Below are the code and all the weights of a small trained network. Each question names an input and a target symbol and asks about switching units off, where a switched-off unit gives its printed mean instead of its output.

import numpy as np


def w(rows, s, z=0):
    codes = np.array(rows[::2]) - 128.0
    scale = np.full(codes.shape[1], s)
    scale[-1] = z or s
    return codes * scale


def norm(h):
    return h / np.sqrt((h * h).mean(-1, keepdims=True) + 1e-5)


def f(y):
    return np.maximum(y, 0)


def softmax(a):
    e = np.exp(a - a.max(-1, keepdims=True))
    return e / e.sum(-1, keepdims=True)


def log_softmax(a):
    a = a - a.max(-1, keepdims=True)
    return a - np.log(np.exp(a).sum(-1, keepdims=True))


def net(x, mask):
    ids = ['γδεπσω'.index(c) for c in x.split()]
    T = len(ids)
    res = E[ids] + P[:T]
    u = 0
    for l in range(2):
        q, k, v = (norm(res) @ M[l].T for M in (Q, K, V))
        z = softmax(np.where(np.tri(T) > 0, q @ k.T / 2**0.5, -1e9)) @ v
        res = res + np.where(mask[u], z, O[l][:, -1]) @ O[l][:, :-1]
        u += 1
        y = f(norm(res) @ A[l][:, :-1].T + A[l][:, -1])
        res = res + np.where(mask[u : u + 16], y, B[l][:, -1]) @ B[l][:, :-1]
        u += 16
    return log_softmax(norm(res)[-1] @ U[:, :-1].T + U[:, -1])


Q, K, V, O, A, B = {}, {}, {}, {}, {}, {}
E = w([
[210,242,253,75,176,102,161],'γ',
[8,147,141,127,52,159,131],'δ',
[87,205,191,122,168,26,61],'ε',
[131,43,155,220,211,135,108],'π',
[173,136,184,38,164,41,51],'σ',
[212,149,174,140,159,6,199],'ω',
],0.0064)
P = w([
[86,89,15,68,207,104,142],'0',
[159,92,78,98,106,91,122],'1',
[113,175,17,127,223,113,107],'2',
[150,75,129,110,93,114,123],'3',
[122,174,68,180,215,101,102],'4',
[164,70,168,131,71,130,130],'5',
[141,175,89,184,217,112,122],'6',
[162,60,206,147,42,139,135],'7',
[158,180,111,198,224,120,150],'8',
[124,61,253,149,34,150,137],'9',
],0.0055)
Q[0] = w([
[106,115,176,99,94,124,128],'0.h1',
[146,228,1,74,122,146,135],'0.h1',
],0.009)
K[0] = w([
[170,39,186,180,139,181,143],'0.h1',
[107,157,1,123,216,146,127],'0.h1',
],0.009)
V[0] = w([
[98,181,73,98,208,145,207],'0.h1',
[162,78,173,178,100,107,254],'0.h1',
],0.0048)
O[0] = w([
[172,144,163,114,184,181,120,7],'0.h1',
[135,149,73,86,155,155,2,113],'0.h1',
],0.008,0.0011)
A[0] = w([
[178,135,222,77,70,158,89,6],'0.n1',
[183,148,166,131,165,148,121,71],'0.n2',
[152,179,101,48,97,161,90,55],'0.n3',
[141,194,179,60,111,133,185,123],'0.n4',
[87,120,186,123,211,240,172,78],'0.n5',
[76,144,68,129,142,81,79,176],'0.n6',
[197,163,81,96,122,116,131,111],'0.n7',
[144,52,136,140,139,91,130,138],'0.n8',
[112,224,121,203,109,144,173,118],'0.n9',
[226,79,146,128,53,126,169,160],'0.n10',
[77,165,4,111,116,183,160,148],'0.n11',
[121,128,143,105,60,36,146,160],'0.n12',
[105,110,45,173,97,59,128,112],'0.n13',
[87,83,162,144,120,145,68,165],'0.n14',
[136,38,58,159,124,100,132,73],'0.n15',
[104,171,3,166,169,239,143,34],'0.n16',
],0.0057,0.0018)
B[0] = w([
[136,83,106,193,169,126,123,181],'0.n1',
[139,78,139,120,92,99,140,186],'0.n2',
[135,168,1,103,95,124,89,144],'0.n3',
[104,148,102,97,87,110,125,199],'0.n4',
[166,147,191,157,159,153,83,198],'0.n5',
[144,152,114,133,128,118,185,205],'0.n6',
[127,127,152,138,76,117,128,171],'0.n7',
[154,159,142,87,123,136,115,252],'0.n8',
[175,120,82,104,182,153,158,182],'0.n9',
[55,109,184,139,148,195,127,191],'0.n10',
[138,133,132,169,81,101,238,158],'0.n11',
[123,149,130,144,159,191,123,247],'0.n12',
[84,162,140,117,121,94,149,200],'0.n13',
[141,133,88,85,128,164,123,229],'0.n14',
[132,142,183,67,88,128,139,221],'0.n15',
[103,122,133,213,99,129,134,173],'0.n16',
],0.0065,0.0034)
Q[1] = w([
[137,79,196,167,136,142,177],'1.h1',
[192,94,49,107,227,91,254],'1.h1',
],0.007)
K[1] = w([
[3,194,138,137,163,80,126],'1.h1',
[193,128,108,113,197,105,214],'1.h1',
],0.0062)
V[1] = w([
[132,58,77,81,56,254,138],'1.h1',
[89,201,108,170,106,88,119],'1.h1',
],0.0051)
O[1] = w([
[175,208,145,122,163,84,174,5],'1.h1',
[111,67,155,1,108,234,117,75],'1.h1',
],0.0077,0.0034)
A[1] = w([
[66,133,171,158,145,111,117,121],'1.n1',
[141,187,67,126,210,126,148,12],'1.n2',
[128,103,133,144,140,186,113,186],'1.n3',
[74,160,104,96,95,113,146,226],'1.n4',
[127,134,2,150,143,170,69,103],'1.n5',
[132,228,78,150,129,73,110,109],'1.n6',
[154,108,105,74,202,140,135,115],'1.n7',
[144,178,171,71,167,180,159,130],'1.n8',
[152,105,112,144,165,128,199,9],'1.n9',
[69,139,54,150,138,130,137,80],'1.n10',
[102,146,59,104,135,148,65,46],'1.n11',
[105,124,115,131,201,122,145,89],'1.n12',
[204,80,98,133,166,154,156,105],'1.n13',
[144,162,121,118,110,187,178,107],'1.n14',
[79,140,177,177,97,147,143,5],'1.n15',
[116,89,73,227,135,177,122,88],'1.n16',
],0.0079,0.0029)
B[1] = w([
[189,146,89,115,85,157,179,254],'1.n1',
[107,106,183,127,83,235,102,152],'1.n2',
[104,168,107,209,166,63,111,219],'1.n3',
[194,107,139,130,254,101,93,197],'1.n4',
[167,129,123,75,27,160,191,170],'1.n5',
[43,82,89,121,165,77,154,215],'1.n6',
[91,207,114,181,69,74,178,177],'1.n7',
[100,213,101,66,176,172,87,175],'1.n8',
[107,122,47,90,56,128,123,165],'1.n9',
[100,116,163,130,108,113,131,167],'1.n10',
[186,90,51,143,136,175,181,144],'1.n11',
[121,63,154,144,101,174,14,193],'1.n12',
[168,167,83,116,106,191,55,191],'1.n13',
[148,94,115,151,137,108,26,167],'1.n14',
[155,147,140,162,76,131,222,193],'1.n15',
[165,198,167,50,108,61,79,255],'1.n16',
],0.0057,0.0035)
U = w([
[225,98,149,253,196,152,61,7],'γ',
[37,153,97,144,123,28,132,90],'δ',
[4,75,155,158,96,211,102,210],'ε',
[125,168,176,205,56,138,215,188],'π',
[154,97,28,104,66,174,130,153],'σ',
[110,195,166,53,154,168,122,166],'ω',
],0.0059,0.0016)

Each question gives the input, a string of symbols that net reads in full, and the target symbol t.
The units are the heads (2 rows each of Q, K, V and O) and the neurons (one row each of A and B). Each row of codes is followed by its name. A weight is (code - 128) times the scale printed after its matrix; where a second scale follows, it is the last column's (O, A, B and U).
mask holds one flag per unit, layer by layer, with each layer's heads first. A switched-off unit (its flag False) gives its mean, the last column of its rows in O or B, instead of its output. The means were averaged over made-up inputs and are rounded, as every weight is.
A unit's drop is (log p(t) with every unit on - log p(t) with that unit switched off) / (log p(t) with every unit on - log p(t) with every unit switched off).
The circuit of an input: a set's keep is (log p(t) with only the set's units on - log p(t) with every unit switched off) / (log p(t) with every unit on - log p(t) with every unit switched off). Starting from the 12 units with the biggest drops (on a tie, the unit counted first), units are removed one at a time, each time the one whose removal leaves the highest keep (on an exact tie, the one counted first), for as long as the keep stays at least 0.8.
circuit, biggest first: the units of the circuit, biggest drop first
most important unit: the unit with the biggest drop
k most important neurons of layer l: the k neurons of layer l with the biggest drops, biggest first
drop of u: that unit's drop, to one decimal
input σ δ γ δ σ δ δ δ, target ω: circuit, biggest first => [1.h1 1.n4 1.n8]
input σ π γ δ δ, target π: most important unit => 0.n16
input ω π π π π π ω π σ, target δ: circuit, biggest first => [1.n6 1.n7]
input δ σ π δ π π, target ω: circuit, biggest first => [1.h1 0.n15 1.n8]
input π π π σ σ ε σ γ, target ε: circuit, biggest first => [1.h1 0.n1 0.n10]
input σ σ ω δ, target π: circuit, biggest first => [0.n11 1.n15 1.n4]
input σ γ π ω, target γ: circuit, biggest first => [0.h1 1.n16 0.n10]
input π ω ε ε π ω π γ π σ, target γ: 4 most important neurons of layer 0 => [0.n1 0.n12 0.n4 0.n10]
input π π ω σ σ ω ω, target σ: circuit, biggest first => [1.n9 1.h1]
input π ε π ε σ δ π, target ε: circuit, biggest first => [1.h1 0.h1]
input ε π π ε π σ σ σ, target π: 3 most important neurons of layer 0 => [0.n10 0.n12 0.n6]
input σ σ σ π ω π σ π ε π, target δ: circuit, biggest first => [0.h1 1.h1 0.n14 1.n6]
input π δ γ σ π σ δ π δ ε, target δ: 3 most important neurons of layer 0 => [0.n10 0.n14 0.n6]
input π σ δ π δ π γ γ σ δ, target γ: 3 most important neurons of layer 0 => [0.n14 0.n4 0.n1]
input γ σ δ γ π σ, target γ: most important unit => 0.n1
input π γ γ γ, target γ: 2 most important neurons of layer 0 => [0.n1 0.n14]
input σ γ σ ε, target γ: 3 most important neurons of layer 1 => [1.n4 1.n6 1.n3]
input π σ δ π π ω σ ω σ σ, target σ: 2 most important neurons of layer 0 => [0.n3 0.n1]
input π δ δ γ π ε π π γ δ, target δ: 2 most important neurons of layer 0 => [0.n14 0.n6]
input π σ π π π δ ω, target σ: circuit, biggest first => [1.h1 1.n9]
input π π σ π σ π ε ω π ε, target σ: 2 most important neurons of layer 0 => [0.n12 0.n13]
input δ γ σ δ, target γ: 2 most important neurons of layer 0 => [0.n15 0.n10]
input γ ω π δ, target σ: 2 most important neurons of layer 1 => [1.n5 1.n4]
input γ ω π σ π ε, target π: most important unit => 1.n15
input π ω ε γ, target σ: 4 most important neurons of layer 0 => [0.n3 0.n1 0.n4 0.n15]
input δ σ σ σ, target π: 4 most important neurons of layer 0 => [0.n10 0.n12 0.n1 0.n14]
input σ γ δ σ π ω δ δ, target σ: 2 most important neurons of layer 1 => [1.n4 1.n5]
input ω ω σ ε, target σ: 2 most important neurons of layer 1 => [1.n5 1.n11]
input π π π δ δ ω π δ π ε, target ω: drop of 0.n14 => 0.0
input π σ δ δ ε, target ε: drop of 1.h1 => 0.1
